Here is a tiny trained network, its code and every weight. The questions are about switching its units off for an input and a target symbol, where a switched-off unit gives its printed mean instead of its output.

import numpy as np


def w(rows, s, z=0):
    codes = np.array(rows[::2]) - 128.0
    scale = np.full(codes.shape[1], s)
    scale[-1] = z or s
    return codes * scale


def norm(h):
    return h / np.sqrt((h * h).mean(-1, keepdims=True) + 1e-5)


def f(y):
    return np.maximum(y, 0)


def softmax(a):
    e = np.exp(a - a.max(-1, keepdims=True))
    return e / e.sum(-1, keepdims=True)


def log_softmax(a):
    a = a - a.max(-1, keepdims=True)
    return a - np.log(np.exp(a).sum(-1, keepdims=True))


def net(x, mask):
    ids = ['Ξαβεζλστφψ'.index(c) for c in x.split()]
    T = len(ids)
    res = E[ids] + P[:T]
    u = 0
    for l in range(3):
        r = norm(res)
        for j in range(2):
            rows = slice(2 * j, 2 * j + 2)
            q, k, v = (r @ M[l][rows].T for M in (Q, K, V))
            z = softmax(np.where(np.tri(T) > 0, q @ k.T / 2**0.5, -1e9)) @ v
            o = O[l][rows]
            res = res + np.where(mask[u + j], z, o[:, -1]) @ o[:, :-1]
        u += 2
        y = f(norm(res) @ A[l][:, :-1].T + A[l][:, -1])
        res = res + np.where(mask[u : u + 4], y, B[l][:, -1]) @ B[l][:, :-1]
        u += 4
    return log_softmax(norm(res)[-1] @ U[:, :-1].T + U[:, -1])


Q, K, V, O, A, B = {}, {}, {}, {}, {}, {}
E = w([
[178,31,162,94,169,123,51,89],'Ξ',
[86,123,43,110,79,117,147,36],'α',
[180,168,146,70,60,101,111,175],'β',
[35,108,90,93,160,177,108,194],'ε',
[92,136,252,108,125,177,128,86],'ζ',
[91,231,145,157,126,171,204,110],'λ',
[120,62,198,222,93,84,107,75],'σ',
[188,137,84,173,140,223,114,127],'τ',
[173,143,119,115,244,76,164,95],'φ',
[85,125,110,203,149,40,141,200],'ψ',
],0.0014)
P = w([
[126,165,130,131,149,132,74,129],'0',
[158,85,125,98,96,142,181,162],'1',
[138,110,139,115,121,127,146,147],'2',
[137,106,135,115,113,127,154,148],'3',
[99,208,134,154,162,121,3,112],'4',
[122,128,127,134,123,120,122,122],'5',
[121,133,128,137,128,122,113,125],'6',
[157,43,136,106,94,135,239,157],'7',
[126,131,117,141,114,130,140,117],'8',
[120,132,112,138,111,140,143,121],'9',
[99,211,120,147,154,115,14,89],'10',
],0.002)
Q[0] = w([
[112,188,122,96,131,67,3,94],'L0H0',
[105,208,150,187,164,159,47,137],'L0H0',
[162,66,113,108,72,141,242,159],'L0H1',
[109,219,88,120,116,104,16,104],'L0H1',
],0.0059)
K[0] = w([
[133,42,150,136,154,160,241,194],'L0H0',
[179,49,113,74,60,107,236,116],'L0H0',
[96,202,121,174,183,120,18,78],'L0H1',
[147,20,151,136,138,144,253,122],'L0H1',
],0.0058)
V[0] = w([
[124,125,187,141,157,150,127,190],'L0H0',
[80,151,173,166,224,171,149,169],'L0H0',
[137,101,130,249,102,168,109,147],'L0H1',
[98,157,163,48,184,153,181,88],'L0H1',
],0.002)
O[0] = w([
[95,107,129,191,171,158,142,92,254],'L0H0',
[104,105,185,250,175,202,108,179,78],'L0H0',
[75,163,211,64,218,193,160,148,103],'L0H1',
[181,54,148,244,78,88,72,162,34],'L0H1',
],0.0016,0.00041)
A[0] = w([
[184,10,147,51,182,147,6,124,11],'L0N0',
[128,129,117,134,125,133,127,121,68],'L0N1',
[98,104,144,93,188,161,164,117,2],'L0N2',
[92,141,219,83,146,159,135,84,25],'L0N3',
],0.0015,0.00099)
B[0] = w([
[54,230,192,20,247,177,242,86,252],'L0N0',
[130,138,123,138,109,146,116,141,128],'L0N1',
[164,90,52,135,81,95,144,101,175],'L0N2',
[131,41,103,178,15,137,78,153,240],'L0N3',
],0.0013,0.00015)
Q[1] = w([
[109,209,131,164,172,123,39,92],'L1H0',
[103,195,114,120,131,94,2,96],'L1H0',
[125,95,145,140,149,122,138,145],'L1H1',
[99,103,159,151,137,81,117,136],'L1H1',
],0.0065)
K[1] = w([
[149,48,160,104,87,121,241,185],'L1H0',
[162,46,124,137,134,157,254,146],'L1H0',
[132,133,110,112,105,148,116,155],'L1H1',
[159,141,130,90,92,169,102,114],'L1H1',
],0.006)
V[1] = w([
[32,25,172,39,127,114,5,159],'L1H0',
[237,65,11,92,223,211,72,127],'L1H0',
[100,98,150,171,124,97,102,197],'L1H1',
[124,147,144,122,169,110,149,142],'L1H1',
],0.0015)
O[1] = w([
[249,110,51,121,188,167,86,92,242],'L1H0',
[167,236,102,186,151,115,214,124,120],'L1H0',
[126,162,135,75,101,119,142,134,248],'L1H1',
[129,124,130,143,102,117,144,113,104],'L1H1',
],0.0022,0.00011)
A[1] = w([
[199,157,216,119,76,235,105,38,34],'L1N0',
[74,59,225,244,115,35,131,99,66],'L1N1',
[123,126,129,128,131,128,133,125,108],'L1N2',
[181,115,155,216,111,195,88,129,12],'L1N3',
],0.0011)
B[1] = w([
[94,59,90,178,77,103,77,186,231],'L1N0',
[158,109,105,77,254,178,151,75,253],'L1N1',
[131,128,131,124,125,122,130,132,128],'L1N2',
[97,79,140,176,78,58,142,149,180],'L1N3',
],0.0014,0.00027)
Q[2] = w([
[106,196,128,142,146,110,38,101],'L2H0',
[154,51,127,100,107,130,229,149],'L2H0',
[152,37,127,107,114,148,254,174],'L2H1',
[117,110,145,148,198,105,101,152],'L2H1',
],0.0064)
K[2] = w([
[151,61,133,116,115,149,218,148],'L2H0',
[99,191,119,153,148,118,36,105],'L2H0',
[97,221,126,151,140,119,1,85],'L2H1',
[165,135,125,113,80,176,127,139],'L2H1',
],0.0085)
V[2] = w([
[121,203,106,131,133,64,71,192],'L2H0',
[211,128,212,96,123,135,123,200],'L2H0',
[143,89,135,131,214,31,146,133],'L2H1',
[99,89,42,118,115,133,180,252],'L2H1',
],0.0025)
O[2] = w([
[45,181,45,149,101,141,23,111,251],'L2H0',
[83,32,66,135,119,91,251,38,254],'L2H0',
[85,57,82,105,236,52,147,248,41],'L2H1',
[165,54,68,107,57,237,225,203,157],'L2H1',
],0.0018,0.00098)
A[2] = w([
[151,103,98,241,69,115,158,190,166],'L2N0',
[228,181,181,216,123,38,90,6,4],'L2N1',
[164,99,177,9,123,206,140,37,78],'L2N2',
[44,194,98,121,206,175,20,138,44],'L2N3',
],0.0018,0.00038)
B[2] = w([
[125,189,132,162,161,130,41,91,248],'L2N0',
[149,24,135,88,76,131,252,183,228],'L2N1',
[93,221,103,167,154,99,30,133,231],'L2N2',
[163,41,152,107,92,120,229,150,254],'L2N3',
],0.0021,0.00091)
U = w([
[130,135,176,48,237,125,56,83,84],'Ξ',
[81,109,19,99,79,81,118,3,200],'α',
[209,178,150,41,46,74,87,197,254],'β',
[33,59,97,66,165,194,134,229,122],'ε',
[60,106,253,175,74,155,54,114,28],'ζ',
[87,244,197,148,144,171,249,105,133],'λ',
[172,4,191,173,95,98,149,97,42],'σ',
[233,121,82,209,154,238,87,139,190],'τ',
[218,93,108,95,223,67,218,115,15],'φ',
[81,145,100,234,175,18,100,207,96],'ψ',
],0.0043,0.0011)

Each question gives the input, a string of symbols that net reads in full, and the target symbol t.
The units are the heads (2 rows each of Q, K, V and O) and the neurons (one row each of A and B). Each row of codes is followed by its name. A weight is (code - 128) times the scale printed after its matrix; where a second scale follows, it is the last column's (O, A, B and U).
mask holds one flag per unit, layer by layer, with each layer's heads first. A switched-off unit (its flag False) gives its mean, the last column of its rows in O or B, instead of its output. The means were averaged over made-up inputs and are rounded, as every weight is.
A unit's drop is (log p(t) with every unit on - log p(t) with that unit switched off) / (log p(t) with every unit on - log p(t) with every unit switched off).
The circuit of an input: a set's keep is (log p(t) with only the set's units on - log p(t) with every unit switched off) / (log p(t) with every unit on - log p(t) with every unit switched off). Starting from the 12 units with the biggest drops (on a tie, the unit counted first), units are removed one at a time, each time the one whose removal leaves the highest keep (on an exact tie, the one counted first), for as long as the keep stays at least 0.8.
circuit, biggest first: the units of the circuit, biggest drop first
most important unit: the unit with the biggest drop
heads that matter: for each layer, one digit per head in row order, 1 if its drop is at least 0.15 and else 0, layers parted by /
drop when u is switched off: that unit's drop, to one decimal
input ε τ ε β λ φ σ α τ β φ, target φ: circuit, biggest first	[L2N1; L2H0]
input φ λ τ β τ, target ζ: circuit, biggest first	[L1H0; L2N3]
input λ τ ε φ τ λ β ε ψ Ξ, target Ξ: most important unit	L0N0
input β β β β β ε α Ξ, target α: heads that matter	00 / 00 / 10
input ε Ξ τ β, target τ: heads that matter	10 / 10 / 00
input τ β τ β ε, target α: heads that matter	11 / 00 / 10
input ζ β Ξ β λ, target α: circuit, biggest first	[L2H0; L0H0]
input α λ φ τ, target β: circuit, biggest first	[L2H0; L0H0]
input β Ξ β λ τ β τ ε β β β, target τ: circuit, biggest first	[L2H1; L1H0; L0H0]
input ε τ τ ε β β φ α τ λ σ, target σ: circuit, biggest first	[L2N1; L2H0]
input β τ α φ ε, target λ: heads that matter	00 / 10 / 10
input β β ε ε, target α: circuit, biggest first	[L2H0; L2H1]
input ε ε β α, target τ: circuit, biggest first	[L1H0; L0H0; L2H0]
input β ε σ, target α: circuit, biggest first	[L2H0]
input ε β β ψ β β τ ψ λ τ ζ, target ε: heads that matter	00 / 00 / 01
input σ ζ α τ, target Ξ: heads that matter	01 / 10 / 01
input α ψ ζ ε, target β: heads that matter	00 / 00 / 10
input ζ ψ ψ β β, target ε: heads that matter	00 / 00 / 01
input τ ψ ε τ, target λ: heads that matter	01 / 10 / 00
input Ξ τ α, target φ: heads that matter	00 / 10 / 11
input τ ψ β β ε, target ε: circuit, biggest first	[L2H1]
input β τ β τ β, target λ: heads that matter	00 / 10 / 00
input α β β β τ β τ, target α: heads that matter	10 / 00 / 10
input σ τ β Ξ, target Ξ: drop when L0N0 is switched off	0.2
